Below is a small trained network, with its code and all its weights. Each question gives an input and a class and asks what happens when units are switched off, that is, made to give their printed mean instead of their output.

import numpy as np


def w(rows, s, z=0):
    codes = np.array(rows[::2]) - 128.0
    scale = np.full(codes.shape[1], s)
    scale[-1] = z or s
    return codes * scale


def norm(h):
    return h / np.sqrt((h * h).mean(-1, keepdims=True) + 1e-5)


def f(y):
    return np.maximum(y, 0)


def log_softmax(a):
    a = a - a.max(-1, keepdims=True)
    return a - np.log(np.exp(a).sum(-1, keepdims=True))


def net(x, mask):
    res = np.array(x, float).reshape(1, 5) / 4 @ E
    u = 0
    for l in range(2):
        y = f(norm(res) @ A[l][:, :-1].T + A[l][:, -1])
        res = res + np.where(mask[u : u + 8], y, B[l][:, -1]) @ B[l][:, :-1]
        u += 8
    return log_softmax(norm(res)[-1] @ U[:, :-1].T + U[:, -1])


A, B = {}, {}
E = w([
[148,156,24,124,196],'x0',
[105,123,191,64,188],'x1',
[129,130,128,125,127],'x2',
[60,254,117,122,109],'x3',
[131,131,127,124,126],'x4',
],0.006)
A[0] = w([
[39,224,182,109,54,118],'L0N0',
[153,56,229,183,72,159],'L0N1',
[119,133,190,68,30,193],'L0N2',
[78,215,107,123,121,51],'L0N3',
[167,36,219,131,103,5],'L0N4',
[132,3,128,82,249,129],'L0N5',
[103,129,194,40,216,174],'L0N6',
[149,46,164,157,83,122],'L0N7',
],0.0071,0.003)
B[0] = w([
[193,89,168,136,141,216],'L0N0',
[82,115,63,122,129,235],'L0N1',
[145,111,144,158,121,207],'L0N2',
[94,139,87,101,83,185],'L0N3',
[67,131,91,100,119,203],'L0N4',
[179,254,130,123,188,253],'L0N5',
[91,84,179,79,159,233],'L0N6',
[136,135,65,124,102,203],'L0N7',
],0.0095,0.006)
A[1] = w([
[52,123,180,154,78,166],'L1N0',
[44,162,68,43,142,147],'L1N1',
[78,177,85,125,50,71],'L1N2',
[101,160,219,130,98,2],'L1N3',
[65,113,137,31,200,104],'L1N4',
[88,121,254,116,200,84],'L1N5',
[180,184,82,224,139,118],'L1N6',
[132,107,182,224,19,79],'L1N7',
],0.0095,0.0045)
B[1] = w([
[186,110,151,88,184,163],'L1N0',
[92,88,147,207,64,253],'L1N1',
[97,147,84,90,104,184],'L1N2',
[139,64,146,88,134,140],'L1N3',
[87,180,215,230,120,236],'L1N4',
[143,86,33,86,58,201],'L1N5',
[170,51,139,97,151,200],'L1N6',
[90,254,143,121,194,172],'L1N7',
],0.0092,0.0078)
U = w([
[91,124,2,126,69,144],'0',
[155,237,129,103,186,253],'1',
[50,136,170,207,107,126],'2',
[159,82,171,40,116,66],'3',
[243,85,60,122,173,38],'4',
],0.019,0.0035)

Each question gives the input, the list of numbers given to net, and the class t.
The units are the neurons (one row each of A and B). Each row of codes is followed by its name. A weight is (code - 128) times the scale printed after its matrix; where a second scale follows, it is the last column's (A, B and U).
mask holds one flag per neuron, layer by layer. A switched-off neuron (its flag False) gives its mean, the last column of its row in B, instead of its output. The means were averaged over made-up inputs and are rounded, as every weight is.
A unit's drop is (log p(t) with every unit on - log p(t) with that unit switched off) / (log p(t) with every unit on - log p(t) with every unit switched off).
The circuit of an input: a set's keep is (log p(t) with only the set's units on - log p(t) with every unit switched off) / (log p(t) with every unit on - log p(t) with every unit switched off). Starting from the 12 units with the biggest drops (on a tie, the unit counted first), units are removed one at a time, each time the one whose removal leaves the highest keep (on an exact tie, the one counted first), for as long as the keep stays at least 0.8.
units of the circuit, in order: the units of the circuit, biggest drop first
top k neurons: the k neurons with the biggest drops, biggest first
top k neurons in layer l: the k neurons of layer l with the biggest drops, biggest first
drop of u: that unit's drop, to one decimal
input [0,2,-4,1,7], class 3: top 3 neurons in layer 0	L0N0, L0N1, L0N6
input [7,0,5,-2,-8], class 4: top 4 neurons	L0N6, L1N6, L1N4, L1N7
input [-3,8,1,-4,-6], class 2: units of the circuit, in order	L1N4
input [2,-1,8,-3,-1], class 4: units of the circuit, in order	L1N6, L0N6
input [3,-5,5,-2,7], class 4: top 2 neurons in layer 0	L0N1, L0N4
input [-3,0,-6,-5,5], class 0: top 2 neurons	L0N7, L0N6
input [-7,-2,-6,-1,1], class 0: top 2 neurons	L0N1, L1N4
input [-3,-1,8,2,2], class 1: top 2 neurons in layer 1	L1N7, L1N1
input [-8,2,-5,1,5], class 3: top 3 neurons	L0N0, L1N0, L0N2
input [-5,-4,3,-1,5], class 0: top 2 neurons	L0N1, L1N4
input [3,-1,-6,-3,2], class 4: top 2 neurons	L1N6, L1N4
input [-2,-7,2,1,5], class 1: top 3 neurons in layer 1	L1N7, L1N1, L1N5
input [0,4,-5,1,-8], class 3: top 4 neurons	L0N1, L1N5, L0N4, L1N1
input [-7,-8,-2,1,-6], class 1: units of the circuit, in order	L1N7
input [-2,-2,-6,6,-2], class 1: top 2 neurons	L1N7, L0N0
input [1,-1,1,2,-6], class 0: top 3 neurons	L0N3, L0N6, L0N5
input [-1,-3,3,2,3], class 1: top 2 neurons	L1N7, L0N5
input [1,1,2,-5,1], class 1: top 2 neurons	L0N5, L1N5
input [4,6,1,6,0], class 2: drop of L1N4	0.2
input [-1,5,3,2,-8], class 3: drop of L0N0	0.1
input [-8,-7,8,7,2], class 1: drop of L1N7	1.0
input [4,4,-3,-7,3], class 1: drop of L1N5	0.0
input [-8,1,6,3,6], class 3: top neuron	L1N4
input [8,1,-8,3,-8], class 2: top 2 neurons in layer 1	L1N5, L1N1
